Below are the code and all the weights of a small trained network. Each question names an input and a target symbol and asks about switching units off, where a switched-off unit gives its printed mean instead of its output.

import numpy as np


def w(rows, s, z=0):
    codes = np.array(rows[::2]) - 128.0
    scale = np.full(codes.shape[1], s)
    scale[-1] = z or s
    return codes * scale


def norm(h):
    return h / np.sqrt((h * h).mean(-1, keepdims=True) + 1e-5)


def f(y):
    return np.maximum(y, 0)


def softmax(a):
    e = np.exp(a - a.max(-1, keepdims=True))
    return e / e.sum(-1, keepdims=True)


def log_softmax(a):
    a = a - a.max(-1, keepdims=True)
    return a - np.log(np.exp(a).sum(-1, keepdims=True))


def net(x, mask):
    ids = ['ΓΔΨΩαβηξπτ'.index(c) for c in x.split()]
    T = len(ids)
    res = E[ids] + P[:T]
    u = 0
    for l in range(3):
        r = norm(res)
        for j in range(3):
            rows = slice(2 * j, 2 * j + 2)
            q, k, v = (r @ M[l][rows].T for M in (Q, K, V))
            z = softmax(np.where(np.tri(T) > 0, q @ k.T / 2**0.5, -1e9)) @ v
            o = O[l][rows]
            res = res + np.where(mask[u + j], z, o[:, -1]) @ o[:, :-1]
        u += 3
        y = f(norm(res) @ A[l][:, :-1].T + A[l][:, -1])
        res = res + np.where(mask[u : u + 4], y, B[l][:, -1]) @ B[l][:, :-1]
        u += 4
    return log_softmax(norm(res)[-1] @ U[:, :-1].T + U[:, -1])


Q, K, V, O, A, B = {}, {}, {}, {}, {}, {}
E = w([
[144,77,65,91,72,162,69],'Γ',
[44,133,166,57,91,108,55],'Δ',
[212,119,93,115,108,132,165],'Ψ',
[90,55,92,86,101,135,44],'Ω',
[117,167,119,85,56,136,132],'α',
[254,84,119,128,160,99,150],'β',
[128,133,159,25,135,113,90],'η',
[136,152,147,99,116,140,61],'ξ',
[118,166,7,145,142,100,147],'π',
[231,67,141,97,184,127,85],'τ',
],0.017)
P = w([
[77,167,175,223,150,255,78],'0',
[109,154,154,94,91,109,135],'1',
[155,178,181,114,99,94,168],'2',
[180,130,147,110,155,132,154],'3',
[147,201,72,110,78,102,106],'4',
[115,104,80,130,81,138,100],'5',
[143,116,94,124,116,135,103],'6',
[109,102,137,96,155,76,72],'7',
[79,160,114,72,70,103,120],'8',
[149,154,63,52,147,102,103],'9',
[147,131,74,80,146,91,97],'10',
[140,151,100,78,133,98,110],'11',
[94,177,80,41,96,100,104],'12',
[91,124,147,89,119,87,118],'13',
],0.0076)
Q[0] = w([
[122,198,133,73,207,118,101],'L0H1',
[139,157,31,39,116,72,84],'L0H1',
[252,127,180,105,162,71,123],'L0H2',
[145,2,208,209,145,234,216],'L0H2',
[143,95,160,166,86,250,84],'L0H3',
[166,142,171,115,159,212,94],'L0H3',
],0.0079)
K[0] = w([
[102,74,213,110,165,97,110],'L0H1',
[106,177,99,236,166,204,85],'L0H1',
[186,149,125,83,159,114,143],'L0H2',
[167,76,100,56,82,70,112],'L0H2',
[190,162,37,2,148,104,109],'L0H3',
[105,67,111,126,56,88,131],'L0H3',
],0.0073)
V[0] = w([
[121,108,94,78,37,114,142],'L0H1',
[123,162,125,178,136,171,201],'L0H1',
[150,26,199,145,155,171,234],'L0H2',
[186,143,59,165,161,2,81],'L0H2',
[121,122,46,67,126,96,116],'L0H3',
[126,180,143,130,156,96,196],'L0H3',
],0.008)
O[0] = w([
[92,183,141,145,198,108,84,162],'L0H1',
[166,238,191,106,132,112,58,52],'L0H1',
[66,119,147,220,96,124,106,2],'L0H2',
[27,187,178,31,103,111,81,102],'L0H2',
[141,187,115,57,148,59,162,212],'L0H3',
[153,85,46,96,254,127,81,32],'L0H3',
],0.0072,0.0053)
A[0] = w([
[45,180,98,159,199,139,164,77],'L0N1',
[78,84,127,108,164,50,160,10],'L0N2',
[111,69,199,152,203,76,211,161],'L0N3',
[174,174,106,2,80,105,151,196],'L0N4',
],0.007,0.0014)
B[0] = w([
[56,177,54,72,214,1,150,132],'L0N1',
[193,175,19,34,135,230,209,141],'L0N2',
[119,76,79,158,86,94,58,134],'L0N3',
[98,69,156,74,178,144,90,250],'L0N4',
],0.0078,0.015)
Q[1] = w([
[86,91,113,2,160,102,153],'L1H1',
[149,139,150,202,64,189,115],'L1H1',
[89,130,75,17,226,102,53],'L1H2',
[190,103,90,102,151,113,95],'L1H2',
[92,90,90,100,212,96,116],'L1H3',
[135,121,94,23,127,179,154],'L1H3',
],0.01)
K[1] = w([
[169,185,134,202,157,172,132],'L1H1',
[24,111,150,70,86,109,77],'L1H1',
[60,168,1,150,226,160,177],'L1H2',
[121,240,61,48,192,101,97],'L1H2',
[35,103,167,132,96,200,107],'L1H3',
[184,80,138,142,61,173,41],'L1H3',
],0.0079)
V[1] = w([
[139,124,97,112,120,89,173],'L1H1',
[164,201,47,158,87,174,115],'L1H1',
[162,97,174,81,118,208,79],'L1H2',
[123,104,77,2,115,21,6],'L1H2',
[165,179,114,62,160,105,150],'L1H3',
[173,115,118,147,116,113,177],'L1H3',
],0.0094)
O[1] = w([
[119,60,122,99,8,86,204,106],'L1H1',
[228,177,27,134,105,177,134,176],'L1H1',
[206,151,169,59,112,31,1,117],'L1H2',
[134,202,137,58,130,102,138,246],'L1H2',
[192,177,183,106,194,224,147,81],'L1H3',
[61,42,140,195,161,50,109,122],'L1H3',
],0.0087,0.013)
A[1] = w([
[110,103,190,254,164,18,110,205],'L1N1',
[216,75,246,177,193,156,63,254],'L1N2',
[144,198,133,78,209,153,78,1],'L1N3',
[66,19,73,158,49,80,125,179],'L1N4',
],0.0065,0.00079)
B[1] = w([
[254,100,140,105,159,97,166,144],'L1N1',
[77,78,110,61,87,105,76,166],'L1N2',
[152,151,103,160,104,25,171,254],'L1N3',
[147,167,175,91,68,219,185,182],'L1N4',
],0.0088,0.0052)
Q[2] = w([
[88,184,50,46,81,119,235],'L2H1',
[155,186,112,181,87,44,40],'L2H1',
[186,69,58,143,52,27,34],'L2H2',
[84,21,24,9,220,208,235],'L2H2',
[224,81,129,144,112,95,3],'L2H3',
[125,63,111,202,101,245,51],'L2H3',
],0.0061)
K[2] = w([
[150,89,89,133,192,184,51],'L2H1',
[160,172,38,63,153,111,91],'L2H1',
[153,148,141,77,117,47,104],'L2H2',
[178,120,92,254,82,178,170],'L2H2',
[170,129,126,137,145,182,92],'L2H3',
[179,161,158,109,166,108,129],'L2H3',
],0.0092)
V[2] = w([
[179,90,96,105,150,124,45],'L2H1',
[94,2,223,174,128,61,128],'L2H1',
[192,181,138,82,37,192,150],'L2H2',
[69,197,120,41,136,128,170],'L2H2',
[112,95,86,74,73,154,182],'L2H3',
[207,78,134,194,179,42,176],'L2H3',
],0.0087)
O[2] = w([
[254,83,133,137,115,166,15,254],'L2H1',
[44,149,63,194,190,190,121,119],'L2H1',
[125,144,127,101,130,3,102,188],'L2H2',
[190,41,146,81,188,124,117,138],'L2H2',
[170,44,54,166,134,104,84,187],'L2H3',
[195,54,122,49,203,116,212,88],'L2H3',
],0.007,0.0097)
A[2] = w([
[180,210,116,141,128,211,217,97],'L2N1',
[24,187,2,135,223,38,232,190],'L2N2',
[211,173,97,135,23,109,63,227],'L2N3',
[166,100,67,31,72,142,41,251],'L2N4',
],0.0053,0.0022)
B[2] = w([
[120,138,143,142,13,170,183,138],'L2N1',
[104,61,176,123,165,84,110,158],'L2N2',
[65,204,254,146,109,151,65,204],'L2N3',
[190,113,216,201,175,79,95,247],'L2N4',
],0.0079,0.013)
U = w([
[185,113,172,186,92,96,13,226],'Γ',
[170,177,42,122,127,2,91,185],'Δ',
[153,151,183,30,123,91,189,171],'Ψ',
[144,219,103,138,90,214,134,139],'Ω',
[153,67,102,112,213,206,139,210],'α',
[87,80,117,120,37,55,179,74],'β',
[80,127,77,178,158,122,59,4],'η',
[68,212,145,165,196,130,119,73],'ξ',
[187,51,59,111,12,129,157,21],'π',
[226,146,104,149,93,173,170,52],'τ',
],0.0075,0.0018)

Each question gives the input, a string of symbols that net reads in full, and the target symbol t.
The units are the heads (2 rows each of Q, K, V and O) and the neurons (one row each of A and B). Each row of codes is followed by its name. A weight is (code - 128) times the scale printed after its matrix; where a second scale follows, it is the last column's (O, A, B and U).
mask holds one flag per unit, layer by layer, with each layer's heads first. A switched-off unit (its flag False) gives its mean, the last column of its rows in O or B, instead of its output. The means were averaged over made-up inputs and are rounded, as every weight is.
A unit's drop is (log p(t) with every unit on - log p(t) with that unit switched off) / (log p(t) with every unit on - log p(t) with every unit switched off).
The circuit of an input: a set's keep is (log p(t) with only the set's units on - log p(t) with every unit switched off) / (log p(t) with every unit on - log p(t) with every unit switched off). Starting from the 12 units with the biggest drops (on a tie, the unit counted first), units are removed one at a time, each time the one whose removal leaves the highest keep (on an exact tie, the one counted first), for as long as the keep stays at least 0.8.
circuit, biggest first: the units of the circuit, biggest drop first
most important unit: the unit with the biggest drop
k most important neurons: the k neurons with the biggest drops, biggest first
k most important neurons of layer l: the k neurons of layer l with the biggest drops, biggest first
which heads matter: for each layer, one digit per head in row order, 1 if its drop is at least 0.15 and else 0, layers parted by /
drop of u: that unit's drop, to one decimal
input η Δ ξ ξ Δ Ω π Ω η η β, target α: most important unit : L1H2
input Ψ Γ η η Γ τ ξ π Ψ τ ξ η η, target Ω: circuit, biggest first : L1H2; L0H2; L2H2; L1H3
input Ψ Ψ π η η Ψ Δ Δ Γ, target Ω: circuit, biggest first : L1H2; L0H2; L2H2
input Γ Γ α Δ Ω η π τ, target Δ: 3 most important neurons : L0N4; L1N4; L0N2
input Ψ η τ Ω η β η Δ Γ π, target Ω: which heads matter : 010 / 011 / 000
input Δ π η Ψ Δ α Ψ η η Ψ η, target π: which heads matter : 011 / 110 / 000
input π ξ ξ Ψ Ψ η, target Ψ: circuit, biggest first : L2H1; L0N1; L1H2
input Δ π Ψ β, target π: 2 most important neurons of layer 0 : L0N4; L0N2
input π η η η Δ, target Ψ: which heads matter : 000 / 001 / 100
input Ω ξ β β τ Ψ π η η Ω η ξ η Δ, target β: 2 most important neurons : L0N4; L1N4
input Ψ π Γ Ω η Ψ Ψ α η Ω Ψ Ψ α, target Ω: circuit, biggest first : L1H2; L0H2; L0N4; L1H3
input η Γ η Ω Γ τ η β π α η Ω, target α: which heads matter : 010 / 010 / 000
input Ψ ξ τ ξ Γ Ω π, target Ω: circuit, biggest first : L1H2; L0H2; L2H2
input π Δ Δ ξ τ Ω, target Ψ: circuit, biggest first : L2H1; L1H3; L1H2; L0N1
input τ τ Ω τ τ π, target η: most important unit : L0H2
input Δ Δ α Δ τ Γ Ω η Ψ β Ψ π, target π: which heads matter : 010 / 110 / 000
input Δ η π α β τ Ω Ψ Ω, target π: circuit, biggest first : L1H2; L0H2; L0N4; L1H1
input η Ψ ξ π Γ α η, target α: 2 most important neurons : L0N4; L0N1
input Ω Γ τ π π ξ η α η Γ Ψ, target β: which heads matter : 101 / 111 / 100
input Ω Δ Ω η π Ψ α ξ η, target β: most important unit : L0H3
input η Ψ ξ ξ ξ η β Ψ η Ψ π Ψ τ Γ, target α: 2 most important neurons : L1N2; L0N4
input Δ α Γ Δ Ψ Δ π Ω β Ψ Δ τ, target π: 3 most important neurons of layer 0 : L0N4; L0N2; L0N1
input Δ Ω η τ τ Ω Ω Γ Δ η η Δ π Δ, target π: 3 most important neurons of layer 0 : L0N4; L0N2; L0N3
input η ξ η Δ Ψ π Δ Ω ξ, target α: drop of L0H2 : 0.5
input π Ψ η ξ η β η α α Ψ Ψ, target Ψ: drop of L0N1 : 0.1
input π Δ β η τ Ω Δ β η η Ψ τ Ω, target Ψ: drop of L0N2 : 0.0
